Below is a small trained network, with its code and all its weights. Each question gives an input and a target symbol and asks what happens when units are switched off, that is, made to give their printed mean instead of their output.

import numpy as np


def w(rows, s, z=0):
    codes = np.array(rows[::2]) - 128.0
    scale = np.full(codes.shape[1], s)
    scale[-1] = z or s
    return codes * scale


def f(y):
    return np.maximum(y, 0)


def softmax(a):
    e = np.exp(a - a.max(-1, keepdims=True))
    return e / e.sum(-1, keepdims=True)


def log_softmax(a):
    a = a - a.max(-1, keepdims=True)
    return a - np.log(np.exp(a).sum(-1, keepdims=True))


def net(x, mask):
    ids = ['αβγδεζηθλξπστφψω'.index(c) for c in x.split()]
    T = len(ids)
    res = E[ids] + P[:T]
    u = 0
    for l in range(2):
        r = res
        for j in range(3):
            rows = slice(2 * j, 2 * j + 2)
            q, k, v = (r @ M[l][rows].T for M in (Q, K, V))
            z = softmax(np.where(np.tri(T) > 0, q @ k.T / 2**0.5, -1e9)) @ v
            o = O[l][rows]
            res = res + np.where(mask[u + j], z, o[:, -1]) @ o[:, :-1]
        u += 3
        y = f(res @ A[l][:, :-1].T + A[l][:, -1])
        res = res + np.where(mask[u : u + 8], y, B[l][:, -1]) @ B[l][:, :-1]
        u += 8
    return log_softmax(res[-1] @ U[:, :-1].T + U[:, -1])


Q, K, V, O, A, B = {}, {}, {}, {}, {}, {}
E = w([
[125,181,100,65,166,166,112,97,228],'α',
[130,46,108,187,217,152,70,100,216],'β',
[82,68,163,186,152,189,56,175,85],'γ',
[197,63,131,157,85,89,110,49,104],'δ',
[52,104,150,66,168,69,126,116,138],'ε',
[110,73,47,86,115,47,115,180,68],'ζ',
[101,160,192,103,64,93,99,54,64],'η',
[177,147,181,58,132,181,153,150,253],'θ',
[186,63,176,113,85,136,172,159,197],'λ',
[166,196,64,86,173,111,88,140,128],'ξ',
[96,134,133,73,43,108,116,166,212],'π',
[110,104,40,211,147,163,150,129,188],'σ',
[83,80,172,108,162,21,134,160,126],'τ',
[170,89,85,109,57,172,69,182,144],'φ',
[148,200,128,162,155,59,144,162,177],'ψ',
[154,180,129,138,130,185,221,155,89],'ω',
],0.012)
P = w([
[127,113,157,31,167,139,152,71,160],'0',
[147,116,131,82,149,122,137,98,183],'1',
[150,128,132,106,127,119,133,124,171],'2',
[162,147,116,134,108,106,120,163,167],'3',
[176,162,116,167,88,112,117,199,169],'4',
[178,183,111,172,75,106,104,231,170],'5',
[190,196,96,186,60,106,80,254,156],'6',
],0.0058)
Q[0] = w([
[17,142,183,153,126,145,143,99,63],'L0H0',
[156,192,191,51,64,77,205,125,52],'L0H0',
[125,224,149,171,130,203,193,113,36],'L0H1',
[197,187,70,101,161,123,131,181,188],'L0H1',
[77,116,175,172,162,62,172,71,10],'L0H2',
[117,65,70,213,146,161,110,97,76],'L0H2',
],0.012)
K[0] = w([
[100,135,163,128,195,205,139,64,111],'L0H0',
[143,168,63,74,217,111,177,126,146],'L0H0',
[122,181,159,124,204,157,205,102,133],'L0H1',
[119,142,135,179,112,79,139,250,165],'L0H1',
[109,107,168,72,169,94,131,35,102],'L0H2',
[93,32,132,67,118,139,94,88,147],'L0H2',
],0.013)
V[0] = w([
[120,176,81,115,27,74,143,54,170],'L0H0',
[11,226,149,70,87,166,74,115,95],'L0H0',
[255,110,94,148,219,230,47,47,81],'L0H1',
[119,85,220,154,225,52,166,76,132],'L0H1',
[63,84,68,176,124,186,237,60,128],'L0H2',
[172,29,87,52,59,198,22,145,178],'L0H2',
],0.0056)
O[0] = w([
[123,153,99,128,106,72,156,54,202,217],'L0H0',
[34,133,119,148,103,202,150,89,149,89],'L0H0',
[200,154,149,82,189,175,61,114,65,7],'L0H1',
[69,164,168,124,180,126,109,195,111,71],'L0H1',
[134,80,88,48,216,38,156,159,153,74],'L0H2',
[152,92,73,121,77,254,96,170,177,144],'L0H2',
],0.0073,0.002)
A[0] = w([
[187,221,72,88,145,112,142,143,158,159],'L0N0',
[150,109,55,246,193,101,129,126,160,134],'L0N1',
[86,125,183,56,100,44,134,145,10,159],'L0N2',
[131,74,189,131,73,93,168,36,143,228],'L0N3',
[142,75,73,68,160,85,78,254,153,203],'L0N4',
[143,164,186,86,53,120,82,18,117,247],'L0N5',
[174,210,82,121,138,152,147,161,25,218],'L0N6',
[154,165,144,133,100,97,61,99,105,250],'L0N7',
],0.0064,0.0023)
B[0] = w([
[115,187,89,161,168,137,203,114,210,247],'L0N0',
[110,168,44,130,153,187,83,126,213,197],'L0N1',
[59,111,119,119,69,238,30,146,98,214],'L0N2',
[170,42,174,193,135,62,133,135,70,247],'L0N3',
[164,146,66,108,181,92,151,254,73,231],'L0N4',
[184,121,199,148,173,131,45,75,95,255],'L0N5',
[156,155,141,222,57,158,208,91,136,212],'L0N6',
[149,214,130,188,117,89,86,134,131,211],'L0N7',
],0.0059,0.004)
Q[1] = w([
[90,81,114,163,190,159,76,106,122],'L1H0',
[169,146,64,203,109,120,50,136,198],'L1H0',
[37,4,124,85,172,139,23,102,3],'L1H1',
[162,134,253,125,92,72,100,70,83],'L1H1',
[108,159,209,72,118,80,214,136,91],'L1H2',
[224,214,163,140,89,123,187,168,209],'L1H2',
],0.0077)
K[1] = w([
[150,87,184,151,150,182,59,104,105],'L1H0',
[142,115,119,244,71,97,57,167,143],'L1H0',
[120,69,143,77,200,104,57,110,120],'L1H1',
[148,181,179,140,187,128,102,21,133],'L1H1',
[26,222,132,109,207,166,167,97,142],'L1H2',
[160,191,79,254,80,127,181,151,129],'L1H2',
],0.0086)
V[1] = w([
[212,111,115,164,91,134,190,59,92],'L1H0',
[129,128,75,64,161,160,150,70,210],'L1H0',
[174,119,203,127,126,241,212,123,157],'L1H1',
[127,60,91,120,85,154,197,184,16],'L1H1',
[93,77,205,128,103,76,202,158,180],'L1H2',
[102,255,50,163,120,127,158,81,152],'L1H2',
],0.0072)
O[1] = w([
[164,128,30,189,147,116,82,49,142,188],'L1H0',
[140,98,110,78,18,63,108,110,88,91],'L1H0',
[182,181,181,110,110,131,224,85,135,235],'L1H1',
[93,191,44,160,117,119,207,129,41,70],'L1H1',
[101,151,162,198,94,71,167,164,180,141],'L1H2',
[87,1,178,65,177,130,159,102,90,254],'L1H2',
],0.0079,0.0039)
A[1] = w([
[72,159,183,106,92,113,100,105,71,111],'L1N0',
[165,74,215,128,132,118,168,78,138,130],'L1N1',
[100,97,97,35,140,81,72,162,159,55],'L1N2',
[77,137,110,180,130,30,122,154,47,205],'L1N3',
[115,137,69,130,203,156,190,135,215,4],'L1N4',
[164,83,107,84,213,161,157,113,91,156],'L1N5',
[85,128,123,81,147,1,168,147,144,81],'L1N6',
[64,134,155,116,172,145,83,79,171,115],'L1N7',
],0.0074,0.0032)
B[1] = w([
[184,68,156,100,50,184,158,182,129,159],'L1N0',
[69,233,87,118,186,88,105,111,144,254],'L1N1',
[190,111,105,69,82,33,60,170,106,171],'L1N2',
[87,192,115,80,119,184,104,31,124,178],'L1N3',
[151,123,234,170,13,97,73,103,7,199],'L1N4',
[71,25,141,151,173,162,137,97,118,189],'L1N5',
[137,100,120,147,156,207,255,93,35,198],'L1N6',
[58,115,174,134,101,72,96,165,63,192],'L1N7',
],0.0069,0.0082)
U = w([
[137,142,133,56,91,100,101,84,118,5],'α',
[167,148,116,98,204,129,109,207,132,128],'β',
[85,140,122,173,199,254,142,206,149,173],'γ',
[212,165,84,183,181,43,73,85,119,51],'δ',
[121,132,133,115,123,147,125,135,127,92],'ε',
[63,160,43,134,114,96,88,122,86,127],'ζ',
[105,121,218,168,61,157,66,88,54,32],'η',
[146,219,149,74,139,172,128,133,183,120],'θ',
[215,199,135,138,88,51,140,221,91,76],'λ',
[63,74,109,116,206,209,111,80,172,126],'ξ',
[89,81,114,157,38,122,132,103,223,153],'π',
[174,20,138,127,75,92,150,150,65,79],'σ',
[103,90,174,105,75,186,166,196,140,164],'τ',
[164,97,94,97,61,229,136,101,147,163],'φ',
[52,117,132,159,227,47,114,167,184,162],'ψ',
[125,130,135,161,168,128,207,60,73,253],'ω',
],0.0059,0.0034)

Each question gives the input, a string of symbols that net reads in full, and the target symbol t.
The units are the heads (2 rows each of Q, K, V and O) and the neurons (one row each of A and B). Each row of codes is followed by its name. A weight is (code - 128) times the scale printed after its matrix; where a second scale follows, it is the last column's (O, A, B and U).
mask holds one flag per unit, layer by layer, with each layer's heads first. A switched-off unit (its flag False) gives its mean, the last column of its rows in O or B, instead of its output. The means were averaged over made-up inputs and are rounded, as every weight is.
A unit's drop is (log p(t) with every unit on - log p(t) with that unit switched off) / (log p(t) with every unit on - log p(t) with every unit switched off).
k most important neurons: the k neurons with the biggest drops, biggest first
top k neurons in layer l: the k neurons of layer l with the biggest drops, biggest first
heads that matter: for each layer, one digit per head in row order, 1 if its drop is at least 0.15 and else 0, layers parted by /
input λ β β ε ζ ζ ζ, target ζ: heads that matter	000 / 010
input ε π ψ, target ψ: top neuron in layer 0	(L0N4)
input ω θ λ φ σ α ω, target ω: heads that matter	000 / 011
input ω π π ω ξ, target ω: heads that matter	000 / 011
input σ η α η η α, target η: heads that matter	000 / 100
input ε α π φ π ζ σ, target ζ: 4 most important neurons	(L0N4 L0N5 L0N1 L0N6)
input ζ σ ζ γ, target γ: heads that matter	100 / 100
input ζ ζ ω β τ τ θ, target τ: heads that matter	010 / 100
input ω η φ α θ λ, target λ: heads that matter	100 / 011
input ω γ σ β, target γ: heads that matter	110 / 101
input ξ α ω λ, target ω: 2 most important neurons	(L1N6 L0N5)
input φ θ λ τ ψ β, target λ: heads that matter	100 / 001
input η η ε ω β λ σ, target λ: top 2 neurons in layer 1	(L1N4 L1N5)
input β η η φ φ ξ, target φ: top 2 neurons in layer 0	(L0N6 L0N3)
input π τ ψ φ λ ξ ξ, target ξ: heads that matter	001 / 001
input δ δ ψ ψ, target ψ: heads that matter	001 / 011
input σ β ψ α, target ψ: most important neuron	(L1N1)
input α η φ λ ω ω α, target ω: heads that matter	001 / 011
input γ β δ, target δ: heads that matter	000 / 001
input ε ω ω ω ε, target ζ: top neuron in layer 1	(L1N3)
input η ω θ β, target η: 3 most important neurons	(L1N4 L0N5 L0N3)
input ε δ ω η ζ σ, target ζ: 2 most important neurons	(L0N4 L1N4)
input ω ω ψ, target ω: 2 most important neurons	(L0N6 L1N6)
input π ψ ε α, target ψ: top 2 neurons in layer 1	(L1N1 L1N7)
input ω η π ε α δ β, target δ: heads that matter	100 / 101
input σ β ω ζ ψ λ, target ψ: heads that matter	001 / 011
input ξ ω ω ψ ψ σ, target σ: 3 most important neurons	(L1N4 L0N1 L1N2)
input θ λ α, target λ: top neuron in layer 0	(L0N4)
input π η η ξ, target ξ: 2 most important neurons	(L0N6 L0N2)
